Here is a tiny trained network, its code and every weight. The questions are about switching its units off for an input and a target symbol, where a switched-off unit gives its printed mean instead of its output.

import numpy as np


def w(rows, s, z=0):
    codes = np.array(rows[::2]) - 128.0
    scale = np.full(codes.shape[1], s)
    scale[-1] = z or s
    return codes * scale


def f(y):
    return np.maximum(y, 0)


def softmax(a):
    e = np.exp(a - a.max(-1, keepdims=True))
    return e / e.sum(-1, keepdims=True)


def log_softmax(a):
    a = a - a.max(-1, keepdims=True)
    return a - np.log(np.exp(a).sum(-1, keepdims=True))


def net(x, mask):
    ids = ['Ωαγδεζμφψ'.index(c) for c in x.split()]
    T = len(ids)
    res = E[ids] + P[:T]
    u = 0
    for l in range(2):
        r = res
        for j in range(3):
            rows = slice(2 * j, 2 * j + 2)
            q, k, v = (r @ M[l][rows].T for M in (Q, K, V))
            z = softmax(np.where(np.tri(T) > 0, q @ k.T / 2**0.5, -1e9)) @ v
            o = O[l][rows]
            res = res + np.where(mask[u + j], z, o[:, -1]) @ o[:, :-1]
        u += 3
        y = f(res @ A[l][:, :-1].T + A[l][:, -1])
        res = res + np.where(mask[u : u + 12], y, B[l][:, -1]) @ B[l][:, :-1]
        u += 12
    return log_softmax(res[-1] @ U[:, :-1].T + U[:, -1])


Q, K, V, O, A, B = {}, {}, {}, {}, {}, {}
E = w([
[128,112,100],'Ω',
[114,247,24],'α',
[46,254,196],'γ',
[129,55,115],'δ',
[8,161,162],'ε',
[80,135,252],'ζ',
[99,124,154],'μ',
[79,73,118],'φ',
[136,108,196],'ψ',
],0.012)
P = w([
[211,182,175],'0',
[20,86,48],'1',
[27,134,60],'2',
[54,150,55],'3',
[53,182,80],'4',
[44,165,65],'5',
[87,166,36],'6',
[137,100,4],'7',
],0.0039)
Q[0] = w([
[193,165,144],'0.h0',
[164,142,74],'0.h0',
[162,113,194],'0.h1',
[49,159,109],'0.h1',
[4,168,138],'0.h2',
[134,146,155],'0.h2',
],0.011)
K[0] = w([
[131,26,67],'0.h0',
[86,188,4],'0.h0',
[91,100,125],'0.h1',
[131,183,121],'0.h1',
[137,208,147],'0.h2',
[107,123,218],'0.h2',
],0.012)
V[0] = w([
[68,95,153],'0.h0',
[247,95,17],'0.h0',
[165,76,173],'0.h1',
[98,156,73],'0.h1',
[188,104,125],'0.h2',
[146,91,62],'0.h2',
],0.014)
O[0] = w([
[215,81,162,162],'0.h0',
[31,171,109,3],'0.h0',
[125,224,219,83],'0.h1',
[84,57,63,157],'0.h1',
[1,253,235,72],'0.h2',
[33,94,210,86],'0.h2',
],0.0073,0.013)
A[0] = w([
[103,84,126,67],'0.n0',
[150,105,177,170],'0.n1',
[163,120,113,213],'0.n2',
[51,71,122,110],'0.n3',
[139,49,109,51],'0.n4',
[75,30,130,60],'0.n5',
[100,177,198,66],'0.n6',
[135,61,166,136],'0.n7',
[150,145,172,143],'0.n8',
[128,2,154,3],'0.n9',
[61,128,119,179],'0.n10',
[72,163,93,102],'0.n11',
],0.0096,0.0045)
B[0] = w([
[126,136,116,144],'0.n0',
[97,104,153,189],'0.n1',
[115,40,190,250],'0.n2',
[168,172,112,156],'0.n3',
[118,192,148,254],'0.n4',
[113,178,112,177],'0.n5',
[176,95,254,131],'0.n6',
[46,114,65,218],'0.n7',
[134,100,78,145],'0.n8',
[127,174,135,251],'0.n9',
[196,76,147,148],'0.n10',
[118,101,204,148],'0.n11',
],0.0063,0.01)
Q[1] = w([
[120,153,200],'1.h0',
[189,11,107],'1.h0',
[146,58,161],'1.h1',
[101,33,147],'1.h1',
[107,116,182],'1.h2',
[75,228,120],'1.h2',
],0.011)
K[1] = w([
[126,92,65],'1.h0',
[146,250,159],'1.h0',
[221,62,76],'1.h1',
[156,118,155],'1.h1',
[103,105,112],'1.h2',
[37,116,68],'1.h2',
],0.014)
V[1] = w([
[234,239,148],'1.h0',
[59,214,255],'1.h0',
[144,10,95],'1.h1',
[190,102,82],'1.h1',
[181,186,159],'1.h2',
[112,160,97],'1.h2',
],0.0081)
O[1] = w([
[89,255,195,149],'1.h0',
[14,95,193,77],'1.h0',
[153,185,124,249],'1.h1',
[131,163,126,210],'1.h1',
[70,201,182,141],'1.h2',
[78,147,62,80],'1.h2',
],0.0075,0.013)
A[1] = w([
[166,248,145,14],'1.n0',
[168,221,150,8],'1.n1',
[31,211,200,59],'1.n2',
[81,217,2,197],'1.n3',
[86,169,187,32],'1.n4',
[180,150,27,232],'1.n5',
[102,163,127,254],'1.n6',
[195,28,236,2],'1.n7',
[57,189,166,63],'1.n8',
[121,185,133,64],'1.n9',
[168,124,106,62],'1.n10',
[40,145,244,99],'1.n11',
],0.0067,0.0047)
B[1] = w([
[78,103,105,163],'1.n0',
[2,107,83,158],'1.n1',
[137,100,63,149],'1.n2',
[72,125,231,171],'1.n3',
[124,123,81,139],'1.n4',
[63,137,159,247],'1.n5',
[181,133,207,150],'1.n6',
[80,62,107,164],'1.n7',
[142,132,15,140],'1.n8',
[118,88,110,134],'1.n9',
[68,201,88,162],'1.n10',
[141,109,83,158],'1.n11',
],0.0057,0.015)
U = w([
[103,77,157,106],'Ω',
[137,90,13,17],'α',
[137,222,84,43],'γ',
[76,72,182,67],'δ',
[192,191,80,117],'ε',
[140,222,254,115],'ζ',
[194,131,206,254],'μ',
[137,74,111,77],'φ',
[39,175,63,176],'ψ',
],0.007,0.0059)

Each question gives the input, a string of symbols that net reads in full, and the target symbol t.
The units are the heads (2 rows each of Q, K, V and O) and the neurons (one row each of A and B). Each row of codes is followed by its name. A weight is (code - 128) times the scale printed after its matrix; where a second scale follows, it is the last column's (O, A, B and U).
mask holds one flag per unit, layer by layer, with each layer's heads first. A switched-off unit (its flag False) gives its mean, the last column of its rows in O or B, instead of its output. The means were averaged over made-up inputs and are rounded, as every weight is.
A unit's drop is (log p(t) with every unit on - log p(t) with that unit switched off) / (log p(t) with every unit on - log p(t) with every unit switched off).
The circuit of an input: a set's keep is (log p(t) with only the set's units on - log p(t) with every unit switched off) / (log p(t) with every unit on - log p(t) with every unit switched off). Starting from the 12 units with the biggest drops (on a tie, the unit counted first), units are removed one at a time, each time the one whose removal leaves the highest keep (on an exact tie, the one counted first), for as long as the keep stays at least 0.8.
units of the circuit, in order: the units of the circuit, biggest drop first
top k neurons: the k neurons with the biggest drops, biggest first
top k neurons in layer l: the k neurons of layer l with the biggest drops, biggest first
which heads matter: for each layer, one digit per head in row order, 1 if its drop is at least 0.15 and else 0, layers parted by /
input α μ ε φ ε Ω μ, target α: units of the circuit, in order -> (1.h0 0.h1)
input ζ ζ ε, target ζ: which heads matter -> 111 / 101
input ψ ψ α Ω ψ φ ψ, target ψ: which heads matter -> 111 / 101
input ε δ ζ γ ε ζ α ψ, target ε: units of the circuit, in order -> (1.h0 0.h2)
input ζ ε ψ μ, target ζ: units of the circuit, in order -> (0.h1 1.h0)
input γ ζ ψ ζ ζ γ φ, target ε: top neuron -> (0.n2)
input ζ α μ δ Ω α ψ φ, target ψ: units of the circuit, in order -> (1.h0 0.h1)
input ε ε ψ φ ζ ε ε γ, target ε: units of the circuit, in order -> (1.h0 0.h2)
input α α ε, target α: which heads matter -> 110 / 101
input ζ φ φ γ δ ζ ε δ, target ζ: which heads matter -> 111 / 100
input ε Ω ψ ζ ε ε ε, target ε: units of the circuit, in order -> (1.h0 0.h2 0.h0)
input α ζ ζ ψ γ δ γ, target ε: which heads matter -> 111 / 100
input ε Ω α ε α ζ ζ, target ε: which heads matter -> 011 / 110
input δ μ δ α α α μ, target ψ: units of the circuit, in order -> (0.h0)
input ψ ζ ε α Ω μ ψ, target ψ: which heads matter -> 111 / 101
input ζ μ ε ψ γ α Ω α, target ψ: which heads matter -> 111 / 100
input α ψ γ, target α: units of the circuit, in order -> (0.h1 1.h0)
input ε ε α ψ, target ε: which heads matter -> 001 / 100
input ζ γ α ε ζ μ, target ζ: which heads matter -> 011 / 101
input Ω ζ δ ζ ε, target μ: which heads matter -> 110 / 000
input ε ζ ζ φ γ ζ, target ε: top 2 neurons in layer 0 -> (0.n7 0.n8)
